Below are the code and all the weights of a small trained network. Each question names an input and a target symbol and asks about switching units off, where a switched-off unit gives its printed mean instead of its output.

import numpy as np


def w(rows, s, z=0):
    codes = np.array(rows[::2]) - 128.0
    scale = np.full(codes.shape[1], s)
    scale[-1] = z or s
    return codes * scale


def norm(h):
    return h / np.sqrt((h * h).mean(-1, keepdims=True) + 1e-5)


def f(y):
    return y / 2 * (1 + np.tanh(0.7978845608 * (y + 0.044715 * y**3)))


def softmax(a):
    e = np.exp(a - a.max(-1, keepdims=True))
    return e / e.sum(-1, keepdims=True)


def log_softmax(a):
    a = a - a.max(-1, keepdims=True)
    return a - np.log(np.exp(a).sum(-1, keepdims=True))


def net(x, mask):
    ids = ['αβγεζηθλμξπστφψω'.index(c) for c in x.split()]
    T = len(ids)
    res = E[ids] + P[:T]
    u = 0
    for l in range(3):
        r = norm(res)
        for j in range(2):
            rows = slice(2 * j, 2 * j + 2)
            q, k, v = (r @ M[l][rows].T for M in (Q, K, V))
            z = softmax(np.where(np.tri(T) > 0, q @ k.T / 2**0.5, -1e9)) @ v
            o = O[l][rows]
            res = res + np.where(mask[u + j], z, o[:, -1]) @ o[:, :-1]
        u += 2
        y = f(norm(res) @ A[l][:, :-1].T + A[l][:, -1])
        res = res + np.where(mask[u : u + 4], y, B[l][:, -1]) @ B[l][:, :-1]
        u += 4
    return log_softmax(norm(res)[-1] @ U[:, :-1].T + U[:, -1])


Q, K, V, O, A, B = {}, {}, {}, {}, {}, {}
E = w([
[202,112,71,138,92,106,137,115],'α',
[181,143,87,76,95,118,84,149],'β',
[130,113,79,130,136,127,152,115],'γ',
[115,106,179,102,108,69,116,89],'ε',
[105,211,155,131,119,199,99,47],'ζ',
[152,62,75,51,126,115,126,106],'η',
[170,115,53,94,138,87,178,110],'θ',
[97,111,137,70,112,153,158,99],'λ',
[130,136,150,70,38,136,94,116],'μ',
[250,49,175,187,225,199,181,86],'ξ',
[139,107,126,142,65,150,121,108],'π',
[129,14,179,151,93,148,46,37],'σ',
[49,179,118,166,103,84,160,84],'τ',
[144,201,127,66,108,138,116,121],'φ',
[103,92,192,134,152,78,123,189],'ψ',
[193,175,140,48,96,84,194,104],'ω',
],0.022)
P = w([
[139,71,72,69,10,147,147,137],'0',
[138,92,86,77,60,134,126,141],'1',
[149,101,120,93,82,120,138,134],'2',
[152,110,139,99,112,115,141,128],'3',
[145,119,152,110,127,114,135,129],'4',
[141,138,138,95,175,114,125,140],'5',
[137,123,148,115,198,109,133,133],'6',
[159,143,161,144,152,96,127,125],'7',
[158,144,161,142,177,97,126,130],'8',
],0.011)
Q[0] = w([
[166,123,55,75,148,129,181,18],'L0H1',
[186,140,14,70,61,128,158,61],'L0H1',
[36,136,215,214,160,223,78,255],'L0H2',
[101,133,168,167,164,133,80,238],'L0H2',
],0.0083)
K[0] = w([
[181,135,139,141,118,179,177,67],'L0H1',
[126,118,96,96,101,86,95,67],'L0H1',
[253,123,109,158,125,203,246,219],'L0H2',
[184,62,100,99,120,150,204,170],'L0H2',
],0.0068)
V[0] = w([
[107,137,201,244,250,126,127,243],'L0H1',
[205,150,84,182,147,152,102,36],'L0H1',
[91,158,89,142,92,151,144,141],'L0H2',
[192,122,142,98,124,238,172,231],'L0H2',
],0.012)
O[0] = w([
[163,90,206,174,34,45,188,2,2],'L0H1',
[162,225,188,106,130,183,128,179,121],'L0H1',
[136,167,111,126,138,165,145,148,126],'L0H2',
[184,98,128,125,29,132,210,48,108],'L0H2',
],0.0087,0.031)
A[0] = w([
[39,177,147,177,139,211,66,18,55],'L0N1',
[230,103,68,8,73,44,130,128,130],'L0N2',
[185,164,197,110,156,128,126,75,4],'L0N3',
[25,182,160,112,94,46,78,164,55],'L0N4',
],0.016,0.0031)
B[0] = w([
[163,209,38,128,243,82,50,32,163],'L0N1',
[97,124,45,51,244,101,53,177,176],'L0N2',
[185,219,65,230,254,58,152,165,139],'L0N3',
[125,91,220,254,163,134,192,237,255],'L0N4',
],0.0099,0.0034)
Q[1] = w([
[128,99,111,57,44,140,98,101],'L1H1',
[93,73,113,80,255,101,29,189],'L1H1',
[115,153,130,163,163,135,104,138],'L1H2',
[174,85,75,156,105,131,164,140],'L1H2',
],0.021)
K[1] = w([
[43,140,138,111,51,103,75,127],'L1H1',
[161,121,251,220,232,140,105,49],'L1H1',
[80,135,170,94,217,148,173,80],'L1H2',
[98,180,107,171,100,99,105,117],'L1H2',
],0.02)
V[1] = w([
[233,2,205,122,158,190,73,143],'L1H1',
[79,155,103,188,114,48,223,230],'L1H1',
[23,162,141,92,96,124,59,69],'L1H2',
[62,106,166,103,76,77,97,198],'L1H2',
],0.022)
O[1] = w([
[104,112,226,11,191,161,21,11,255],'L1H1',
[116,111,156,243,121,157,253,234,122],'L1H1',
[95,223,182,127,111,86,88,111,55],'L1H2',
[50,142,187,168,159,137,38,153,136],'L1H2',
],0.013,0.0096)
A[1] = w([
[252,59,104,158,101,106,111,153,187],'L1N1',
[211,116,30,182,54,191,86,135,122],'L1N2',
[151,226,80,88,141,22,151,159,125],'L1N3',
[48,33,172,101,72,109,114,220,253],'L1N4',
],0.018,0.002)
B[1] = w([
[76,199,168,45,188,102,41,176,133],'L1N1',
[1,139,138,164,177,45,28,125,193],'L1N2',
[241,54,19,184,134,133,165,205,192],'L1N3',
[182,233,134,14,185,48,185,173,249],'L1N4',
],0.013,0.011)
Q[2] = w([
[80,73,250,160,44,42,176,166],'L2H1',
[153,44,148,114,65,53,53,77],'L2H1',
[151,118,167,53,172,51,101,131],'L2H2',
[165,192,92,115,21,72,75,110],'L2H2',
],0.021)
K[2] = w([
[45,68,143,119,8,102,130,195],'L2H1',
[185,120,128,60,6,56,95,97],'L2H1',
[172,46,179,123,148,94,89,117],'L2H2',
[197,188,72,77,115,184,122,74],'L2H2',
],0.024)
V[2] = w([
[163,254,83,192,184,157,137,22],'L2H1',
[108,170,95,96,112,106,120,199],'L2H1',
[107,172,60,141,130,113,140,57],'L2H2',
[134,165,115,140,147,234,153,127],'L2H2',
],0.031)
O[2] = w([
[34,253,62,86,193,20,172,193,132],'L2H1',
[129,120,163,170,91,55,178,72,255],'L2H1',
[105,212,81,135,75,158,179,81,74],'L2H2',
[17,141,97,92,107,203,101,220,143],'L2H2',
],0.015,0.021)
A[2] = w([
[116,169,137,244,69,175,151,207,57],'L2N1',
[67,31,72,63,84,151,251,90,216],'L2N2',
[191,129,116,93,15,99,125,170,59],'L2N3',
[92,202,184,201,66,157,56,113,1],'L2N4',
],0.021,0.0034)
B[2] = w([
[154,150,111,112,188,213,87,5,178],'L2N1',
[61,139,193,121,81,80,225,128,254],'L2N2',
[169,209,178,92,80,189,121,153,174],'L2N3',
[39,105,154,176,6,208,151,220,142],'L2N4',
],0.019,0.0074)
U = w([
[102,23,58,163,164,89,69,113,69],'α',
[188,106,71,124,76,119,68,173,165],'β',
[34,66,114,158,188,112,141,41,82],'γ',
[142,93,174,155,178,80,135,234,56],'ε',
[87,176,55,152,157,65,139,171,215],'ζ',
[105,8,60,39,130,106,181,99,67],'η',
[111,24,42,151,150,126,193,129,122],'θ',
[67,170,183,58,134,119,220,119,55],'λ',
[181,207,161,97,95,157,96,178,70],'μ',
[134,118,108,97,155,155,145,121,108],'ξ',
[44,97,115,171,89,157,82,147,240],'π',
[71,157,165,91,139,86,21,66,79],'σ',
[111,144,106,188,201,211,185,150,117],'τ',
[162,173,114,146,102,201,126,92,253],'φ',
[204,120,115,153,133,59,141,77,220],'ψ',
[200,123,79,98,94,161,193,187,150],'ω',
],0.012,0.0028)

Each question gives the input, a string of symbols that net reads in full, and the target symbol t.
The units are the heads (2 rows each of Q, K, V and O) and the neurons (one row each of A and B). Each row of codes is followed by its name. A weight is (code - 128) times the scale printed after its matrix; where a second scale follows, it is the last column's (O, A, B and U).
mask holds one flag per unit, layer by layer, with each layer's heads first. A switched-off unit (its flag False) gives its mean, the last column of its rows in O or B, instead of its output. The means were averaged over made-up inputs and are rounded, as every weight is.
A unit's drop is (log p(t) with every unit on - log p(t) with that unit switched off) / (log p(t) with every unit on - log p(t) with every unit switched off).
The circuit of an input: a set's keep is (log p(t) with only the set's units on - log p(t) with every unit switched off) / (log p(t) with every unit on - log p(t) with every unit switched off). Starting from the 12 units with the biggest drops (on a tie, the unit counted first), units are removed one at a time, each time the one whose removal leaves the highest keep (on an exact tie, the one counted first), for as long as the keep stays at least 0.8.
circuit, biggest first: the units of the circuit, biggest drop first
unit that matters most: the unit with the biggest drop
k most important neurons: the k neurons with the biggest drops, biggest first
top k neurons in layer l: the k neurons of layer l with the biggest drops, biggest first
which heads matter: for each layer, one digit per head in row order, 1 if its drop is at least 0.15 and else 0, layers parted by /
input ψ λ ε λ β, target ε: unit that matters most : L1H1
input λ φ ζ γ ε λ, target ε: circuit, biggest first : [L0N4 L1H1 L2H2]
input λ λ ε ε ζ ψ π, target ψ: which heads matter : 10 / 10 / 01
input λ λ τ α ψ π, target ψ: which heads matter : 10 / 00 / 01
input π ω ε ε λ φ β ω, target ε: which heads matter : 00 / 10 / 00
input ξ φ λ, target η: 2 most important neurons : [L0N3 L1N1]
input π λ λ σ γ μ τ, target τ: circuit, biggest first : [L0N4 L1H1 L2N1]
input τ π λ, target τ: circuit, biggest first : [L1H1 L2N1 L0N4]
input π π γ μ, target μ: which heads matter : 11 / 10 / 10
input φ σ π λ η λ, target σ: which heads matter : 00 / 10 / 00
input ξ λ θ, target η: which heads matter : 11 / 01 / 00
input λ λ μ θ γ θ λ λ ω, target ω: which heads matter : 00 / 10 / 00
input λ θ ζ λ θ λ π θ, target ζ: circuit, biggest first : [L2H1 L1H1]
input λ ε λ γ ε λ ζ ω, target ζ: most important neuron : [L0N1]
input ζ π τ π λ ε λ, target ε: circuit, biggest first : [L1H1 L2H1 L0H2]
input λ ε φ π φ, target ε: which heads matter : 00 / 10 / 01
input λ λ λ λ λ φ, target φ: 3 most important neurons : [L2N1 L0N4 L2N3]
input φ λ ε φ λ ψ φ λ, target ψ: circuit, biggest first : [L0H1 L2H2]
input μ λ π μ φ β, target β: top 2 neurons in layer 2 : [L2N3 L2N2]
input μ μ τ λ μ ε τ λ, target τ: most important neuron : [L2N1]
input φ φ ε ε γ β, target ε: circuit, biggest first : [L1H1 L2H1]
input λ φ γ, target γ: which heads matter : 11 / 10 / 11
input ξ λ ζ π π ε λ ω π, target σ: which heads matter : 11 / 10 / 00
input π ζ λ π ω, target ζ: which heads matter : 00 / 00 / 10
input λ η λ π α, target α: 2 most important neurons : [L1N2 L1N4]
input π λ μ λ, target λ: which heads matter : 01 / 10 / 10
input η ζ π π ζ ε ζ, target ζ: unit that matters most : L0N1
input λ λ ε μ θ λ π γ, target ε: 2 most important neurons : [L1N4 L0N4]
input ω λ λ, target λ: top 2 neurons in layer 2 : [L2N2 L2N3]
input ω λ λ π, target π: 2 most important neurons : [L0N4 L2N4]
